Here is a tiny trained network, its code and every weight. The questions are about switching its units off for an input and a target symbol, where a switched-off unit gives its printed mean instead of its output.

import numpy as np


def w(rows, s, z=0):
    codes = np.array(rows[::2]) - 128.0
    scale = np.full(codes.shape[1], s)
    scale[-1] = z or s
    return codes * scale


def norm(h):
    return h / np.sqrt((h * h).mean(-1, keepdims=True) + 1e-5)


def f(y):
    return y / 2 * (1 + np.tanh(0.7978845608 * (y + 0.044715 * y**3)))


def softmax(a):
    e = np.exp(a - a.max(-1, keepdims=True))
    return e / e.sum(-1, keepdims=True)


def log_softmax(a):
    a = a - a.max(-1, keepdims=True)
    return a - np.log(np.exp(a).sum(-1, keepdims=True))


def net(x, mask):
    ids = ['ΓΔΞΦζθμπσω'.index(c) for c in x.split()]
    T = len(ids)
    res = E[ids] + P[:T]
    u = 0
    for l in range(3):
        q, k, v = (norm(res) @ M[l].T for M in (Q, K, V))
        z = softmax(np.where(np.tri(T) > 0, q @ k.T / 4**0.5, -1e9)) @ v
        res = res + np.where(mask[u], z, O[l][:, -1]) @ O[l][:, :-1]
        u += 1
        y = f(norm(res) @ A[l][:, :-1].T + A[l][:, -1])
        res = res + np.where(mask[u : u + 8], y, B[l][:, -1]) @ B[l][:, :-1]
        u += 8
    return log_softmax(norm(res)[-1] @ U[:, :-1].T + U[:, -1])


Q, K, V, O, A, B = {}, {}, {}, {}, {}, {}
E = w([
[114,134,94],'Γ',
[62,166,160],'Δ',
[111,130,92],'Ξ',
[240,56,154],'Φ',
[128,133,254],'ζ',
[179,250,159],'θ',
[158,103,183],'μ',
[115,136,95],'π',
[65,196,146],'σ',
[149,181,87],'ω',
],0.0092)
P = w([
[227,5,152],'0',
[128,41,186],'1',
[121,54,172],'2',
[110,60,159],'3',
[100,64,150],'4',
[91,68,143],'5',
[85,70,135],'6',
[86,70,126],'7',
[84,80,120],'8',
[83,79,114],'9',
[83,81,113],'10',
[83,87,111],'11',
],0.0033)
Q[0] = w([
[29,161,3],'L0H1',
[210,112,217],'L0H1',
[151,80,63],'L0H1',
[119,198,3],'L0H1',
],0.0076)
K[0] = w([
[18,216,122],'L0H1',
[208,72,128],'L0H1',
[82,122,36],'L0H1',
[94,254,105],'L0H1',
],0.0089)
V[0] = w([
[65,117,13],'L0H1',
[222,98,113],'L0H1',
[215,137,52],'L0H1',
[130,253,160],'L0H1',
],0.0051)
O[0] = w([
[165,4,245,88],'L0H1',
[56,168,140,24],'L0H1',
[138,160,232,3],'L0H1',
[223,151,42,213],'L0H1',
],0.0036,0.0022)
A[0] = w([
[208,47,163,3],'L0N1',
[121,93,99,96],'L0N2',
[132,116,238,160],'L0N3',
[175,135,254,122],'L0N4',
[72,74,77,150],'L0N5',
[172,116,177,64],'L0N6',
[178,92,129,53],'L0N7',
[60,62,83,132],'L0N8',
],0.008,0.0026)
B[0] = w([
[59,4,44,134],'L0N1',
[164,158,131,136],'L0N2',
[93,181,125,239],'L0N3',
[101,225,56,238],'L0N4',
[152,183,114,250],'L0N5',
[129,126,68,107],'L0N6',
[141,29,119,105],'L0N7',
[190,216,138,246],'L0N8',
],0.0042,0.002)
Q[1] = w([
[92,135,98],'L1H1',
[24,80,229],'L1H1',
[208,183,4],'L1H1',
[152,75,228],'L1H1',
],0.0043)
K[1] = w([
[95,114,167],'L1H1',
[163,15,116],'L1H1',
[24,254,103],'L1H1',
[198,70,3],'L1H1',
],0.0061)
V[1] = w([
[1,222,127],'L1H1',
[42,71,49],'L1H1',
[106,31,157],'L1H1',
[87,182,37],'L1H1',
],0.0038)
O[1] = w([
[113,130,254,254],'L1H1',
[149,70,158,108],'L1H1',
[167,143,117,27],'L1H1',
[126,116,159,214],'L1H1',
],0.0053,0.0039)
A[1] = w([
[154,164,136,68],'L1N1',
[236,41,98,138],'L1N2',
[122,153,101,213],'L1N3',
[19,94,184,131],'L1N4',
[160,113,81,28],'L1N5',
[253,147,130,56],'L1N6',
[193,13,128,253],'L1N7',
[156,108,178,73],'L1N8',
],0.0055,0.0028)
B[1] = w([
[115,106,120,134],'L1N1',
[148,149,250,200],'L1N2',
[130,88,253,229],'L1N3',
[117,196,184,249],'L1N4',
[99,174,62,66],'L1N5',
[129,137,166,202],'L1N6',
[175,216,215,203],'L1N7',
[72,192,25,105],'L1N8',
],0.0041,0.0017)
Q[2] = w([
[57,158,132],'L2H1',
[194,74,98],'L2H1',
[252,136,148],'L2H1',
[143,114,111],'L2H1',
],0.013)
K[2] = w([
[162,183,2],'L2H1',
[101,139,198],'L2H1',
[93,93,253],'L2H1',
[91,164,170],'L2H1',
],0.011)
V[2] = w([
[77,158,253],'L2H1',
[178,232,149],'L2H1',
[37,178,139],'L2H1',
[56,190,84],'L2H1',
],0.0056)
O[2] = w([
[61,30,5,238],'L2H1',
[192,170,33,254],'L2H1',
[110,116,85,152],'L2H1',
[161,252,112,125],'L2H1',
],0.0042,0.0047)
A[2] = w([
[181,113,115,52],'L2N1',
[215,83,114,109],'L2N2',
[156,6,133,2],'L2N3',
[142,117,109,43],'L2N4',
[149,95,96,121],'L2N5',
[63,89,113,53],'L2N6',
[136,112,122,65],'L2N7',
[139,38,79,115],'L2N8',
],0.013,0.0052)
B[2] = w([
[27,153,172,144],'L2N1',
[18,165,236,252],'L2N2',
[230,7,66,190],'L2N3',
[4,225,127,98],'L2N4',
[151,171,210,156],'L2N5',
[12,28,182,146],'L2N6',
[2,245,184,98],'L2N7',
[206,176,126,212],'L2N8',
],0.005,0.0037)
U = w([
[69,87,117,106],'Γ',
[197,199,182,108],'Δ',
[88,98,123,80],'Ξ',
[165,40,134,255],'Φ',
[71,147,59,114],'ζ',
[175,186,84,196],'θ',
[93,121,106,85],'μ',
[66,83,126,122],'π',
[77,138,248,79],'σ',
[142,150,43,165],'ω',
],0.014,0.0052)

Each question gives the input, a string of symbols that net reads in full, and the target symbol t.
The units are the heads (4 rows each of Q, K, V and O) and the neurons (one row each of A and B). Each row of codes is followed by its name. A weight is (code - 128) times the scale printed after its matrix; where a second scale follows, it is the last column's (O, A, B and U).
mask holds one flag per unit, layer by layer, with each layer's heads first. A switched-off unit (its flag False) gives its mean, the last column of its rows in O or B, instead of its output. The means were averaged over made-up inputs and are rounded, as every weight is.
A unit's drop is (log p(t) with every unit on - log p(t) with that unit switched off) / (log p(t) with every unit on - log p(t) with every unit switched off).
The circuit of an input: a set's keep is (log p(t) with only the set's units on - log p(t) with every unit switched off) / (log p(t) with every unit on - log p(t) with every unit switched off). Starting from the 12 units with the biggest drops (on a tie, the unit counted first), units are removed one at a time, each time the one whose removal leaves the highest keep (on an exact tie, the one counted first), for as long as the keep stays at least 0.8.
units of the circuit, in order: the units of the circuit, biggest drop first
most important unit: the unit with the biggest drop
k most important neurons: the k neurons with the biggest drops, biggest first
top k neurons in layer l: the k neurons of layer l with the biggest drops, biggest first
input ω Φ μ σ σ, target ζ: 3 most important neurons => (L1N7 L1N2 L0N4)
input ω π π σ Δ Φ Ξ Φ σ σ ω, target σ: units of the circuit, in order => (L2N2 L0N4 L0H1 L1H1)
input Γ σ Γ π, target σ: units of the circuit, in order => (L0H1 L1N7 L2N2)
input ω ω σ ω μ θ Ξ θ Φ ω Ξ, target Φ: units of the circuit, in order => (L0H1 L0N4)
input θ μ Γ ω μ, target θ: most important unit => L0H1
input ω Δ Φ Ξ, target Φ: 3 most important neurons => (L0N1 L2N3 L0N8)
input Δ Γ Δ σ σ π ω ζ π σ, target ω: 4 most important neurons => (L0N8 L1N2 L0N5 L2N2)
input θ σ ω σ, target θ: units of the circuit, in order => (L2N2 L0H1)
input σ Δ Ξ Γ μ Δ ζ, target Δ: 4 most important neurons => (L0N1 L1N4 L0N3 L1N7)
input θ π σ Δ Ξ, target Δ: 4 most important neurons => (L0N5 L0N8 L2N8 L0N1)
input Δ μ Φ Δ μ ζ Δ, target ζ: units of the circuit, in order => (L0H1 L2N2)
input π μ ω Φ Ξ Γ, target Φ: units of the circuit, in order => (L0H1 L1H1)
input θ σ Δ Δ ω Δ, target θ: units of the circuit, in order => (L2H1 L0H1 L2N2)
input ω π σ, target ζ: top 2 neurons in layer 0 => (L0N8 L0N4)
input ω Δ Δ ω π Δ ζ π ω, target Δ: 3 most important neurons => (L0N4 L0N3 L2N5)
input θ σ θ ζ θ ω Ξ π, target θ: 2 most important neurons => (L0N8 L0N5)
input π ω ω σ ω μ σ Δ ζ σ Ξ, target σ: 4 most important neurons => (L0N4 L0N3 L1N2 L1N7)
input Δ Φ π Δ π π σ, target ω: most important unit => L1N2
input ω Γ π π μ ω σ μ, target ζ: 3 most important neurons => (L0N4 L1N2 L0N8)
input σ Δ Ξ, target Δ: most important unit => L0N8
input σ Γ σ μ π Δ Φ π, target Φ: 2 most important neurons => (L2N3 L0N1)
input σ π σ ζ, target Δ: 4 most important neurons => (L0N3 L1N4 L0N1 L1N7)
input σ σ θ Δ ω Γ π, target Δ: 2 most important neurons => (L0N4 L0N3)
input σ σ μ Δ μ ω Φ Φ μ, target Δ: top 3 neurons in layer 2 => (L2N2 L2N6 L2N1)
input Γ μ σ Γ, target σ: 4 most important neurons => (L1N7 L2N2 L1N2 L0N4)
input σ μ ζ σ ω σ, target Δ: 3 most important neurons => (L1N2 L0N3 L1N4)
input ζ ω Δ Φ Γ, target Φ: top 3 neurons in layer 0 => (L0N8 L0N1 L0N4)
